Below are the code and all the weights of a small trained network. Each question names an input and a target symbol and asks about switching units off, where a switched-off unit gives its printed mean instead of its output.

import numpy as np


def w(rows, s, z=0):
    codes = np.array(rows[::2]) - 128.0
    scale = np.full(codes.shape[1], s)
    scale[-1] = z or s
    return codes * scale


def softmax(a):
    e = np.exp(a - a.max(-1, keepdims=True))
    return e / e.sum(-1, keepdims=True)


def log_softmax(a):
    a = a - a.max(-1, keepdims=True)
    return a - np.log(np.exp(a).sum(-1, keepdims=True))


def net(x, mask):
    ids = ['αεηθστ'.index(c) for c in x.split()]
    T = len(ids)
    res = E[ids] + P[:T]
    u = 0
    for l in range(2):
        r = res
        for j in range(3):
            rows = slice(4 * j, 4 * j + 4)
            q, k, v = (r @ M[l][rows].T for M in (Q, K, V))
            z = softmax(np.where(np.tri(T) > 0, q @ k.T / 4**0.5, -1e9)) @ v
            o = O[l][rows]
            res = res + np.where(mask[u + j], z, o[:, -1]) @ o[:, :-1]
        u += 3
    return log_softmax(res[-1] @ U[:, :-1].T + U[:, -1])


Q, K, V, O = {}, {}, {}, {}
E = w([
[145,115,52,172,180,94,170,108],'α',
[180,167,60,249,122,144,151,170],'ε',
[126,56,154,148,163,129,103,186],'η',
[169,144,102,112,138,90,60,212],'θ',
[77,96,58,153,130,229,113,149],'σ',
[209,168,127,80,192,147,61,58],'τ',
],0.016)
P = w([
[84,192,226,180,61,33,108,65],'0',
[102,177,114,217,192,143,138,173],'1',
[104,152,91,153,195,136,152,180],'2',
[114,147,79,122,149,131,143,176],'3',
[138,141,88,124,126,124,115,150],'4',
[164,136,109,156,123,125,73,124],'5',
[143,67,104,154,92,105,78,112],'6',
[149,51,79,106,64,96,68,74],'7',
[211,56,118,78,75,95,30,70],'8',
[254,18,166,110,75,114,17,98],'9',
],0.0077)
Q[0] = w([
[151,97,71,198,154,138,33,147],'0.h0',
[125,24,110,127,95,163,92,96],'0.h0',
[123,183,184,120,57,120,190,65],'0.h0',
[207,57,61,130,92,134,54,76],'0.h0',
[70,198,112,145,105,170,203,145],'0.h1',
[75,146,171,151,123,107,230,92],'0.h1',
[159,110,98,110,42,74,114,175],'0.h1',
[93,104,254,70,62,125,142,120],'0.h1',
[82,194,195,64,192,114,206,215],'0.h2',
[182,71,89,192,169,157,200,65],'0.h2',
[126,101,118,148,149,177,72,108],'0.h2',
[84,199,159,152,134,175,216,41],'0.h2',
],0.0081)
K[0] = w([
[118,117,182,125,74,97,79,100],'0.h0',
[154,154,166,169,101,126,96,94],'0.h0',
[145,112,107,223,174,81,172,177],'0.h0',
[51,106,178,125,74,121,89,102],'0.h0',
[130,103,112,66,176,132,112,165],'0.h1',
[124,95,168,139,178,151,80,172],'0.h1',
[102,80,156,135,120,156,147,82],'0.h1',
[58,168,167,134,169,123,157,146],'0.h1',
[118,158,85,110,204,220,132,194],'0.h2',
[153,145,172,139,59,156,112,101],'0.h2',
[162,187,124,131,65,117,149,67],'0.h2',
[102,129,133,148,135,255,142,135],'0.h2',
],0.01)
V[0] = w([
[85,135,206,161,165,86,108,119],'0.h0',
[80,54,110,139,83,192,180,231],'0.h0',
[86,146,134,135,97,197,75,67],'0.h0',
[223,85,65,116,246,159,68,128],'0.h0',
[234,177,84,159,140,143,91,150],'0.h1',
[192,91,74,195,63,96,153,149],'0.h1',
[145,34,2,93,143,103,151,178],'0.h1',
[86,124,163,107,13,99,122,208],'0.h1',
[210,193,151,121,150,162,112,188],'0.h2',
[178,98,89,192,177,67,81,149],'0.h2',
[118,233,133,141,96,179,170,146],'0.h2',
[196,143,223,194,126,213,183,109],'0.h2',
],0.0084)
O[0] = w([
[57,66,144,88,82,147,172,195,128],'0.h0',
[174,42,108,225,141,146,177,182,102],'0.h0',
[127,116,113,161,143,243,114,126,130],'0.h0',
[75,194,162,206,9,113,135,54,170],'0.h0',
[75,114,75,83,20,104,142,106,248],'0.h1',
[124,73,138,139,50,125,166,152,239],'0.h1',
[84,40,158,174,134,81,71,76,148],'0.h1',
[221,47,61,101,209,134,208,137,97],'0.h1',
[68,78,41,81,13,125,149,134,183],'0.h2',
[37,75,178,173,70,129,105,167,227],'0.h2',
[102,127,37,32,121,113,142,121,159],'0.h2',
[51,74,143,52,106,114,253,107,138],'0.h2',
],0.0062,0.012)
Q[1] = w([
[129,81,113,140,118,142,27,123],'1.h0',
[86,106,124,181,66,191,198,101],'1.h0',
[123,114,123,87,110,171,143,221],'1.h0',
[63,38,127,6,82,77,147,147],'1.h0',
[94,72,127,130,147,85,65,94],'1.h1',
[80,141,67,115,159,117,108,121],'1.h1',
[128,203,179,149,166,60,171,121],'1.h1',
[157,130,154,63,199,169,97,163],'1.h1',
[155,199,156,216,83,124,130,118],'1.h2',
[193,148,183,113,195,168,215,136],'1.h2',
[176,82,163,93,179,165,133,72],'1.h2',
[188,115,144,2,179,207,95,118],'1.h2',
],0.0071)
K[1] = w([
[134,104,182,151,101,46,167,2],'1.h0',
[215,87,161,109,27,81,21,165],'1.h0',
[148,130,102,134,117,107,173,51],'1.h0',
[110,91,94,217,19,153,139,97],'1.h0',
[206,122,194,131,93,148,163,183],'1.h1',
[104,67,159,215,44,143,132,143],'1.h1',
[96,157,147,135,111,251,131,161],'1.h1',
[122,192,69,109,130,146,205,171],'1.h1',
[176,67,130,189,130,114,70,110],'1.h2',
[101,191,167,134,126,139,118,239],'1.h2',
[100,194,146,134,145,30,155,120],'1.h2',
[132,150,55,131,237,72,229,150],'1.h2',
],0.0073)
V[1] = w([
[105,194,165,188,91,68,166,180],'1.h0',
[34,130,170,79,193,109,74,111],'1.h0',
[124,139,154,143,93,203,224,91],'1.h0',
[96,167,101,201,79,85,192,107],'1.h0',
[175,216,45,183,136,57,177,75],'1.h1',
[185,162,133,127,56,247,25,190],'1.h1',
[131,142,151,205,153,84,54,46],'1.h1',
[204,190,66,67,80,94,28,183],'1.h1',
[138,215,228,167,137,2,107,148],'1.h2',
[141,36,252,41,139,36,222,62],'1.h2',
[77,46,203,158,80,62,94,180],'1.h2',
[96,145,176,17,132,198,110,151],'1.h2',
],0.007)
O[1] = w([
[158,105,167,91,127,127,165,163,211],'1.h0',
[159,175,145,168,200,111,95,116,55],'1.h0',
[163,125,186,144,69,169,214,97,130],'1.h0',
[163,165,161,122,132,108,171,177,249],'1.h0',
[97,125,212,154,120,45,138,170,116],'1.h1',
[145,83,72,163,91,104,184,113,183],'1.h1',
[100,134,153,116,131,153,135,154,93],'1.h1',
[122,76,104,139,125,1,143,114,199],'1.h1',
[134,153,93,51,123,90,82,176,43],'1.h2',
[149,154,109,90,67,182,74,148,37],'1.h2',
[170,114,96,119,200,159,88,189,237],'1.h2',
[193,149,86,159,140,161,141,66,100],'1.h2',
],0.0099,0.014)
U = w([
[56,166,223,114,135,98,79,172,170],'α',
[105,75,182,2,72,103,228,158,71],'ε',
[201,168,22,61,152,185,166,168,107],'η',
[108,90,18,22,180,53,164,137,48],'θ',
[217,70,178,192,185,116,170,74,141],'σ',
[57,217,62,94,28,121,101,64,252],'τ',
],0.0043,0.0027)

Each question gives the input, a string of symbols that net reads in full, and the target symbol t.
The units are the heads (4 rows each of Q, K, V and O). Each row of codes is followed by its name. A weight is (code - 128) times the scale printed after its matrix; where a second scale follows, it is the last column's (O and U).
mask holds one flag per head, layer by layer. A switched-off head (its flag False) gives its mean, the last column of its rows in O, instead of its output. The means were averaged over made-up inputs and are rounded, as every weight is.
A unit's drop is (log p(t) with every unit on - log p(t) with that unit switched off) / (log p(t) with every unit on - log p(t) with every unit switched off).
The circuit of an input: a set's keep is (log p(t) with only the set's units on - log p(t) with every unit switched off) / (log p(t) with every unit on - log p(t) with every unit switched off). Starting from all 6 units, units are removed one at a time, each time the one whose removal leaves the highest keep (on an exact tie, the one counted first), for as long as the keep stays at least 0.8.
circuit, biggest first: the units of the circuit, biggest drop first
unit that matters most: the unit with the biggest drop
heads that matter: for each layer, one digit per head in row order, 1 if its drop is at least 0.15 and else 0, layers parted by /
drop when u is switched off: that unit's drop, to one decimal
input σ σ ε ε η θ θ η, target θ: unit that matters most -> 1.h0
input θ θ ε τ θ ε θ θ ε σ, target θ: heads that matter -> 101 / 110
input θ θ ε, target θ: circuit, biggest first -> 0.h2, 1.h1, 1.h2
input ε α α σ, target α: heads that matter -> 110 / 010
input σ θ ε ε η η, target η: circuit, biggest first -> 1.h1, 1.h2
input η ε ε σ, target η: heads that matter -> 100 / 010
input α α ε σ ε σ θ, target α: circuit, biggest first -> 0.h2, 1.h1
input θ θ ε θ σ θ, target σ: heads that matter -> 000 / 001
input ε ε ε τ ε θ θ θ θ θ, target θ: heads that matter -> 101 / 011
input θ ε ε ε ε η, target θ: circuit, biggest first -> 1.h2, 0.h2, 1.h1
input ε ε ε α ε ε σ η, target σ: circuit, biggest first -> 1.h2, 0.h0
input ε σ ε ε ε ε ε α α η, target η: circuit, biggest first -> 1.h2, 1.h1, 0.h0
input ε θ α τ, target τ: circuit, biggest first -> 0.h0, 1.h2
input ε θ τ α, target τ: unit that matters most -> 0.h0
input ε ε ε η α, target η: circuit, biggest first -> 1.h1, 1.h2, 0.h2
input ε ε θ ε, target θ: circuit, biggest first -> 0.h2, 1.h2, 1.h0
input α ε ε, target α: heads that matter -> 000 / 010
input σ θ ε θ σ α α, target σ: circuit, biggest first -> 0.h0, 1.h2
input θ θ τ, target θ: circuit, biggest first -> 1.h1, 0.h2, 1.h0
input ε σ ε σ ε, target σ: circuit, biggest first -> 1.h2
input ε ε σ ε η ε, target η: heads that matter -> 001 / 011
input ε η α, target η: drop when 0.h0 is switched off -> 0.5
input σ τ θ θ τ, target σ: drop when 1.h2 is switched off -> 0.4
input ε τ ε α θ σ σ, target σ: drop when 1.h0 is switched off -> 0.1
